Rows, then the matrix that takes each point to its nearest point in the smallest flat space through zero that holds them:
[[ 4.18 -1.84  4.02 -0.79 -1.23 -5.40 -3.03]
 [ 8.89 -0.57  4.04 -3.24 -4.03 -3.55  1.00]]
Nearest-point matrix:
[ 0.61  0.01  0.22 -0.24 -0.29 -0.14  0.17]
[ 0.01  0.07 -0.10 -0.04 -0.03  0.17  0.16]
[ 0.22 -0.10  0.21 -0.04 -0.06 -0.28 -0.16]
[-0.24 -0.04 -0.04  0.11  0.13 -0.03 -0.14]
[-0.29 -0.03 -0.06  0.13  0.16 -0.01 -0.15]
[-0.14  0.17 -0.28 -0.03 -0.01  0.44  0.35]
[ 0.17  0.16 -0.16 -0.14 -0.15  0.35  0.41]

[[-0.90  3.93  2.21 -2.07 -1.77 -4.41  0.84]
 [-4.53  8.49  0.24 -2.84 -0.77 -0.38 -2.64]]
Nearest-point matrix:
[ 0.22 -0.34  0.06  0.09 -0.01 -0.12  0.17]
[-0.34  0.67  0.05 -0.24 -0.08 -0.09 -0.18]
[ 0.06  0.05  0.15 -0.07 -0.10 -0.30  0.13]
[ 0.09 -0.24 -0.07  0.10  0.06  0.14  0.01]
[-0.01 -0.08 -0.10  0.06  0.08  0.21 -0.07]
[-0.12 -0.09 -0.30  0.14  0.21  0.60 -0.26]
[ 0.17 -0.18  0.13  0.01 -0.07 -0.26  0.19]

[[ 0.92 -1.55  4.59  6.34 -2.44 -2.18  0.95]
 [-3.92  0.58 -1.87 -1.44  0.74  3.76  0.01]]
Nearest-point matrix:
[ 0.57 -0.01  0.04 -0.12  0.02 -0.48 -0.05]
[-0.01  0.03 -0.09 -0.13  0.05  0.03 -0.02]
[ 0.04 -0.09  0.28  0.39 -0.15 -0.12  0.06]
[-0.12 -0.13  0.39  0.60 -0.22 -0.02  0.10]
[ 0.02  0.05 -0.15 -0.22  0.08  0.03 -0.04]
[-0.48  0.03 -0.12 -0.02  0.03  0.42  0.03]
[-0.05 -0.02  0.06  0.10 -0.04  0.03  0.02]

[[-2.47 -3.92 -0.11  4.83 -5.58 -1.15  0.63]
 [-7.83 -6.55  8.54  1.52 -3.70 -7.61 -0.78]]
Nearest-point matrix:
[ 0.24  0.20 -0.27 -0.04  0.11  0.24  0.02]
[ 0.20  0.23 -0.12 -0.19  0.25  0.15 -0.01]
[-0.27 -0.12  0.44 -0.19  0.11 -0.33 -0.07]
[-0.04 -0.19 -0.19  0.37 -0.39  0.06  0.07]
[ 0.11  0.25  0.11 -0.39  0.43  0.00 -0.06]
[ 0.24  0.15 -0.33  0.06  0.00  0.26  0.05]
[ 0.02 -0.01 -0.07  0.07 -0.06  0.05  0.02]

[[-5.58  6.50  1.23 -0.30 -1.62  5.46  0.38]]
Nearest-point matrix:
[ 0.29 -0.34 -0.06  0.02  0.08 -0.28 -0.02]
[-0.34  0.39  0.07 -0.02 -0.10  0.33  0.02]
[-0.06  0.07  0.01  0.00 -0.02  0.06  0.00]
[ 0.02 -0.02  0.00  0.00  0.00 -0.02  0.00]
[ 0.08 -0.10 -0.02  0.00  0.02 -0.08 -0.01]
[-0.28  0.33  0.06 -0.02 -0.08  0.28  0.02]
[-0.02  0.02  0.00  0.00 -0.01  0.02  0.00]

[[-1.45  0.37 -2.36 -2.24 -2.60  0.20  7.19]
 [-0.12  0.61 -0.14 -0.47 -3.16  0.23  8.30]]
Nearest-point matrix:
[ 0.18  0.02  0.29  0.24 -0.02  0.00  0.00]
[ 0.02  0.01  0.03  0.03 -0.03  0.00  0.06]
[ 0.29  0.03  0.49  0.40 -0.03  0.00  0.00]
[ 0.24  0.03  0.40  0.33 -0.01  0.00 -0.03]
[-0.02 -0.03 -0.03 -0.01  0.13 -0.01 -0.33]
[ 0.00  0.00  0.00  0.00 -0.01  0.00  0.02]
[ 0.00  0.06  0.00 -0.03 -0.33  0.02  0.87]

[[-3.48  2.60 -3.27 -4.34  2.54 -8.66 -3.91]
 [ 1.02  2.00  5.44 -1.55 -7.18  0.19  2.44]]
Nearest-point matrix:
[ 0.08 -0.06  0.08  0.10 -0.07  0.21  0.10]
[-0.06  0.13  0.09 -0.16 -0.16 -0.22 -0.03]
[ 0.08  0.09  0.32 -0.05 -0.41  0.08  0.16]
[ 0.10 -0.16 -0.05  0.22  0.13  0.33  0.07]
[-0.07 -0.16 -0.41  0.13  0.55  0.01 -0.18]
[ 0.21 -0.22  0.08  0.33  0.01  0.57  0.20]
[ 0.10 -0.03  0.16  0.07 -0.18  0.20  0.13]

[[ 1.35 -3.31 -4.24  8.96 -2.10 -3.30  0.44]]
Nearest-point matrix:
[ 0.01 -0.04 -0.05  0.10 -0.02 -0.04  0.00]
[-0.04  0.09  0.11 -0.23  0.05  0.09 -0.01]
[-0.05  0.11  0.14 -0.30  0.07  0.11 -0.01]
[ 0.10 -0.23 -0.30  0.63 -0.15 -0.23  0.03]
[-0.02  0.05  0.07 -0.15  0.03  0.05 -0.01]
[-0.04  0.09  0.11 -0.23  0.05  0.09 -0.01]
[ 0.00 -0.01 -0.01  0.03 -0.01 -0.01  0.00]

[[ 2.96 -0.81  3.35 -5.30  2.11 -0.40 -5.94]
 [-8.49  1.42  3.02  3.01 -3.59 -3.01 -1.25]]
Nearest-point matrix:
[ 0.63 -0.11 -0.19 -0.26  0.27  0.21  0.04]
[-0.11  0.02  0.01  0.06 -0.05 -0.03  0.02]
[-0.19  0.01  0.29 -0.15 -0.03 -0.14 -0.36]
[-0.26  0.06 -0.15  0.33 -0.16 -0.01  0.32]
[ 0.27 -0.05 -0.03 -0.16  0.13  0.08 -0.05]
[ 0.21 -0.03 -0.14 -0.01  0.08  0.10  0.13]
[ 0.04  0.02 -0.36  0.32 -0.05  0.13  0.50]

[[-0.16  2.19  5.64  0.52 -0.58 -3.77  7.37]]
Nearest-point matrix:
[ 0.00  0.00 -0.01  0.00  0.00  0.01 -0.01]
[ 0.00  0.05  0.12  0.01 -0.01 -0.08  0.15]
[-0.01  0.12  0.30  0.03 -0.03 -0.20  0.39]
[ 0.00  0.01  0.03  0.00  0.00 -0.02  0.04]
[ 0.00 -0.01 -0.03  0.00  0.00  0.02 -0.04]
[ 0.01 -0.08 -0.20 -0.02  0.02  0.13 -0.26]
[-0.01  0.15  0.39  0.04 -0.04 -0.26  0.51]

[[ 5.32  0.12  1.99  4.20 -1.38  1.75 -0.28]
 [ 0.78  6.40  2.33 -0.02 -0.77 -3.21 -0.39]]
Nearest-point matrix:
[ 0.52  0.04  0.20  0.40 -0.14  0.15 -0.03]
[ 0.04  0.71  0.24 -0.04 -0.07 -0.37 -0.04]
[ 0.20  0.24  0.15  0.14 -0.07 -0.06 -0.02]
[ 0.40 -0.04  0.14  0.32 -0.10  0.16 -0.02]
[-0.14 -0.07 -0.07 -0.10  0.04 -0.01  0.01]
[ 0.15 -0.37 -0.06  0.16 -0.01  0.25  0.01]
[-0.03 -0.04 -0.02 -0.02  0.01  0.01  0.00]
